How the units are linked:
at | c i j w x l
Zav | Ven Ged Goz Lus Fen Deg
Kol | Dut Tav Nog Vig Les Vom
Mun | Mos Bam Big Gur Deg Fen
Gur | Tol Vom Kom Mun Zad Tav
Vur | Goz Geg Ven Nid . Sif
Kiv | Deg Veb Sif Lop Mos Ven
Big | Zop Sop Mun Kom Dad Kud
Vot | Tav Dut Gud Dev Reb Tol
Gab | Mif Dad Zof Sev Sop Vir
Vip | Nid Lav Lus Goz Nel Kig
Nel | Gud Nog Tav Kud Vip Kom
Dut | Kol Vot Dup Pob Paz Mes
Kom | Reg Nor Gur Big Kig Nel
Deg | Kiv Zof Dad Zad Mun Zav
Vir | Geg Goz Ged Lav Fev Gab
Ged | Mir Zav Vir Les Vig Zof
Tig | Kig Zez Lop Sif Reg Nid
Zad | Lop Pak Kig Deg Gur Lus
Ven | Zav Mir Vur Reb Dev Kiv
Mir | Ged Ven Geg Paz Pob Veb
Lus | Reb Les Vip Zav Tav Zad
Vom | Mes Gur Nor Bam Pak Kol
Mes | Vom Tol Rir Fot Lig Dut
Dev | Fen Pob . Vot Ven Mos
Sop | Tok Big Bam Nor Gab Fev
Lav | Nav Vip Les Vir Nog Sev
Pak | Lig Zad Sev Zof Vom Les
Lop | Zad Lig Tig Kiv Tol Reb
Mif | Gab Sif Veb Zez Tok Geg
Mos | Mun Fot Zop Tol Kiv Dev
Pob | Vig Dev Buk Dut Mir Fot
Reg | Kom Rir Tol Zop Tig Gud
Nog | Dup Nel Kol Fev Lav Nor
Gud | Nel Dup Vot . Nid Reg
Buk | Fev . Pob Dup Geg Tok
Nor | Rir Kom Vom Sop Sev Nog
Fen | Dev Vig Kud Tav Zav Mun
Veb | Zof Kiv Mif Lig Fot Mir
Dad | Sif Gab Deg Kig Big Goz
Rir | Nor Reg Mes Tok Zez Dup
Paz | Les Reb Nav Mir Dut Lig
Tok | Sop Zop Fot Rir Mif Buk
Kig | Tig Sev Zad Dad Kom Vip
Zop | Big Tok Mos Reg Sif .
Lig | Pak Lop Zez Veb Mes Paz
Tav | Vot Kol Nel Fen Lus Gur
Sev | Zez Kig Pak Gab Nor Lav
Vig | Pob Fen Fev Kol Ged Bam
Dup | Nog Gud Dut Buk Nav Rir
Goz | Vur Vir Zav Vip Kud Dad
Kud | . Fev Fen Nel Goz Big
Fot | Bam Mos Tok Mes Veb Pob
Sif | Dad Mif Kiv Tig Zop Vur
Tol | Gur Mes Reg Mos Lop Vot
Les | Paz Lus Lav Ged Kol Pak
Nid | Vip Nav Reb Vur Gud Tig
Zez | Sev Tig Lig Mif Rir Nav
Geg | Vir Vur Mir Nav Buk Mif
Reb | Lus Paz Nid Ven Vot Lop
Bam | Fot Mun Sop Vom Zof Vig
Zof | Veb Deg Gab Pak Bam Ged
Fev | Buk Kud Vig Nog Vir Sop
Nav | Lav Nid Paz Geg Dup Zez

In the rows, zero is written as 26.

The rows follow the links: the fewer symbols apart two units are, the more alike their rows tend to be.

Each row is also shifted at random along 2 hidden directions that mean nothing.

Name the unit of each row.
31 27 29 21 26 25 23 26 26 23 23 19 23 25 26 22 20 26 29 29 21 19 24 24 26 23 30 26 27 30 20 31 23 27 33 28 24 29 21 23 21 26 26 23 20 23 31 28 27 28 26 29 24 21 27 27: Dev
23 26 29 20 28 28 25 20 30 30 21 28 23 24 26 27 23 24 33 28 30 23 23 23 24 30 20 26 33 31 24 20 33 28 24 22 23 22 25 28 20 25 21 33 26 27 27 24 25 24 27 28 24 25 27 31: Kud
25 26 25 21 29 31 24 26 29 29 28 29 23 24 27 32 24 27 27 24 29 23 21 17 27 23 28 20 32 26 30 29 34 29 23 33 26 26 24 23 28 24 32 22 23 28 26 27 23 25 26 27 26 29 20 23: Ged
31 25 35 26 27 22 28 28 29 20 28 29 25 22 26 24 21 24 23 23 20 22 23 27 25 21 29 33 29 25 25 21 25 28 30 29 27 25 24 26 27 25 27 29 24 27 25 24 29 27 32 22 23 27 23 22: Reb
33 25 31 22 25 22 30 24 26 28 23 29 24 27 29 31 26 25 31 26 34 22 29 30 22 24 23 25 29 30 28 22 31 22 25 29 24 29 27 27 22 27 21 30 26 27 29 25 26 18 28 28 25 23 32 33: Nog
36 27 21 22 28 26 31 25 25 28 26 29 27 27 23 26 26 23 28 30 26 30 28 25 29 28 16 26 23 29 30 19 27 26 23 23 29 23 29 33 33 23 24 27 28 25 22 19 22 28 24 24 28 28 25 28: Dad
42 28 30 25 21 25 26 28 27 25 24 20 27 22 25 22 24 27 26 27 24 15 26 24 23 21 34 22 28 25 20 26 28 28 31 28 26 28 24 24 21 26 27 19 22 24 31 27 24 26 28 27 24 23 32 30: Pob
36 22 20 24 24 29 27 22 24 25 25 31 29 28 26 23 28 28 32 33 30 27 29 26 22 25 23 19 23 24 22 24 27 23 24 28 27 25 32 31 26 29 23 24 29 21 28 22 24 26 24 29 27 26 27 26: Bam
20 30 25 29 26 23 29 26 23 28 29 26 28 24 26 20 25 25 20 24 24 29 27 28 27 22 28 25 23 19 27 22 21 25 25 29 32 28 28 26 31 23 26 22 28 28 26 24 25 20 26 25 26 26 24 21: Lig
30 26 21 20 28 23 32 27 26 25 28 29 27 32 24 23 25 30 27 27 26 30 22 20 26 28 22 23 21 21 26 20 25 25 24 23 31 22 26 31 34 22 26 27 28 24 28 18 25 28 25 23 27 30 23 24: Deg
40 21 21 22 27 35 23 27 22 26 29 29 25 26 25 24 32 28 26 25 32 34 24 24 27 26 26 20 23 22 31 42 28 26 22 30 27 25 24 23 33 28 27 23 25 23 20 34 25 26 23 26 31 24 22 21: Zof
37 25 23 24 28 26 34 30 24 24 28 34 30 28 25 26 27 31 24 24 30 27 27 27 23 21 25 26 21 19 29 23 28 20 21 32 31 26 32 30 34 22 26 26 30 28 27 20 24 26 30 28 32 30 25 22: Pak
25 24 34 25 23 25 18 26 26 21 16 22 23 26 33 27 25 26 25 25 21 19 29 27 22 29 32 29 28 27 21 37 25 26 29 29 23 25 23 21 21 26 27 22 23 24 28 35 30 30 26 24 26 21 26 24: Vot
32 26 32 29 24 18 28 26 29 25 21 25 22 24 26 26 24 25 27 24 26 21 27 28 28 23 31 26 27 28 23 19 27 27 27 30 25 29 27 28 19 25 23 27 25 28 32 22 25 20 31 28 23 26 29 28: Dup
26 29 30 20 25 23 31 28 30 24 33 27 26 20 18 22 20 24 21 26 25 22 22 23 28 22 30 27 28 23 30 13 28 29 29 30 31 28 23 29 29 20 25 23 24 30 31 15 24 19 32 28 24 24 25 23: Mir
23 27 24 33 21 23 19 26 26 26 25 18 25 23 32 24 32 24 23 23 22 32 26 34 25 28 26 25 24 22 20 35 20 26 25 22 21 25 25 23 20 28 25 26 27 20 24 33 26 26 24 24 23 24 31 28: Reg
25 28 31 20 26 30 26 22 23 26 23 30 25 28 27 26 23 28 32 27 26 19 25 25 24 29 29 24 30 27 23 28 29 24 33 25 24 25 28 24 25 25 25 28 23 24 30 25 23 30 26 22 26 23 30 29: Fen
31 24 31 28 25 25 23 22 28 27 21 29 24 30 31 32 25 27 32 28 27 25 31 27 25 26 23 28 29 29 24 30 30 23 26 24 20 25 27 23 23 27 25 30 23 28 26 34 28 27 30 23 25 24 30 31: Nel
39 22 17 26 26 26 27 26 25 31 31 26 29 28 23 30 29 27 26 27 31 32 27 25 26 27 20 23 25 22 31 28 25 25 21 25 28 24 29 26 32 24 29 26 28 27 22 28 23 25 22 27 25 28 22 28: Gab
24 27 29 30 23 24 22 23 28 24 22 19 22 23 25 28 25 23 27 28 25 24 27 24 28 28 30 27 29 30 27 26 26 33 31 26 24 29 20 26 17 28 28 22 22 24 27 29 26 24 24 30 23 23 30 32: Buk
35 27 28 19 29 23 29 21 28 25 24 30 23 25 21 29 18 27 27 27 29 22 25 26 28 31 23 26 32 29 28 15 34 28 26 23 29 22 27 26 32 26 25 29 26 30 28 19 25 24 25 24 27 29 26 28: Goz
7 30 29 31 26 22 27 26 29 26 25 22 19 22 21 30 24 26 20 23 25 26 23 27 31 27 26 31 33 28 30 23 28 33 29 24 26 31 22 25 27 25 28 25 21 28 27 26 26 19 28 27 21 26 23 29: Nav
37 26 23 27 25 29 23 28 25 23 32 22 27 21 25 24 27 23 24 26 21 28 25 22 28 27 27 27 20 19 28 30 21 29 26 21 32 25 24 25 31 25 28 22 22 28 24 28 28 31 23 25 29 24 19 21: Kiv

Where do the symbols, taken in turn from left to right, take each start?
Answers are names.
18 26 28 21 27 21 31 28 27 28 25 34 22 28 25 31 22 26 26 25 28 25 25 25 29 29 21 35 34 29 32 23 33 27 25 28 25 24 29 27 29 24 24 31 25 34 26 23 28 25 27 22 26 32 26 27
w c c: Goz
28 24 27 29 24 25 21 29 22 25 27 21 30 25 30 19 28 29 24 29 23 29 25 31 22 24 29 26 21 24 19 30 20 23 27 24 26 27 28 25 22 29 24 25 29 21 26 30 27 27 24 23 27 23 25 26
x i: Lig
29 25 26 28 29 25 28 32 21 23 31 26 30 26 24 22 27 26 19 21 19 29 26 30 25 21 26 31 22 23 23 18 23 24 26 27 29 25 28 27 30 23 25 25 28 25 28 23 29 26 27 20 29 29 22 19
j i w: Mif
25 22 26 21 28 30 28 22 22 22 29 27 27 31 24 20 26 24 33 29 28 27 27 25 21 27 20 19 20 25 20 19 29 23 24 21 27 22 33 30 24 28 24 26 26 21 27 20 26 29 27 25 28 28 28 25
i c x: Veb
24 26 24 31 23 26 22 23 29 24 26 17 27 23 26 27 28 21 27 27 23 27 25 30 27 28 23 26 23 27 23 25 22 25 24 17 25 26 24 26 22 29 23 26 28 19 26 25 22 29 20 26 26 24 29 24
c c w: Reg
38 26 30 20 28 25 29 28 27 26 23 37 23 30 27 27 23 29 25 23 24 22 24 23 26 26 26 28 28 26 25 25 30 24 28 33 24 28 26 23 29 23 24 29 22 28 27 26 27 28 27 21 28 28 23 24
l j c: Tig
19 21 29 21 27 28 23 25 25 28 21 27 25 31 26 29 23 25 29 24 24 24 25 24 22 26 23 29 29 28 21 30 30 22 27 29 20 24 29 24 24 25 28 28 26 26 30 30 29 31 27 28 27 27 26 28
l w: Mun
25 27 32 26 21 23 24 27 26 22 23 23 24 22 25 26 22 26 24 23 23 16 27 28 25 15 33 25 28 27 24 24 26 26 28 33 23 29 28 21 20 25 24 22 25 23 30 26 30 24 33 25 23 25 28 25
i i i: Vot
32 27 33 23 27 21 35 30 27 22 29 27 24 23 21 25 19 26 18 25 23 16 25 27 27 19 31 28 25 22 29 19 27 25 28 31 33 33 21 30 26 22 25 26 26 28 29 17 25 19 34 24 27 29 24 23
c i l: Zad
16 26 23 24 23 27 25 26 22 29 22 28 27 30 31 27 26 24 28 27 27 31 28 31 24 30 17 25 25 29 20 26 25 20 22 19 23 23 32 27 26 29 26 32 25 25 24 25 24 27 24 25 26 26 28 28
l x x: Nel
39 28 25 33 25 24 26 28 23 25 24 23 28 24 26 22 30 25 21 24 22 31 28 31 27 27 22 31 24 25 26 24 18 26 22 21 26 26 24 24 30 26 27 27 28 25 25 24 28 26 26 26 27 25 23 25
w l: Vur
28 22 22 31 23 29 25 25 24 33 21 27 27 29 29 28 32 27 28 27 31 31 35 33 25 27 22 22 25 26 25 30 27 23 23 27 21 22 32 27 24 29 24 25 30 23 21 29 23 22 23 29 29 25 28 30
j j: Nor
37 25 29 21 28 26 26 21 31 29 22 31 22 28 26 31 26 28 35 29 31 21 29 22 23 27 24 21 30 27 29 19 35 25 26 26 26 26 25 31 23 28 24 27 24 27 27 24 25 22 28 31 27 24 35 32
l c i: Zop
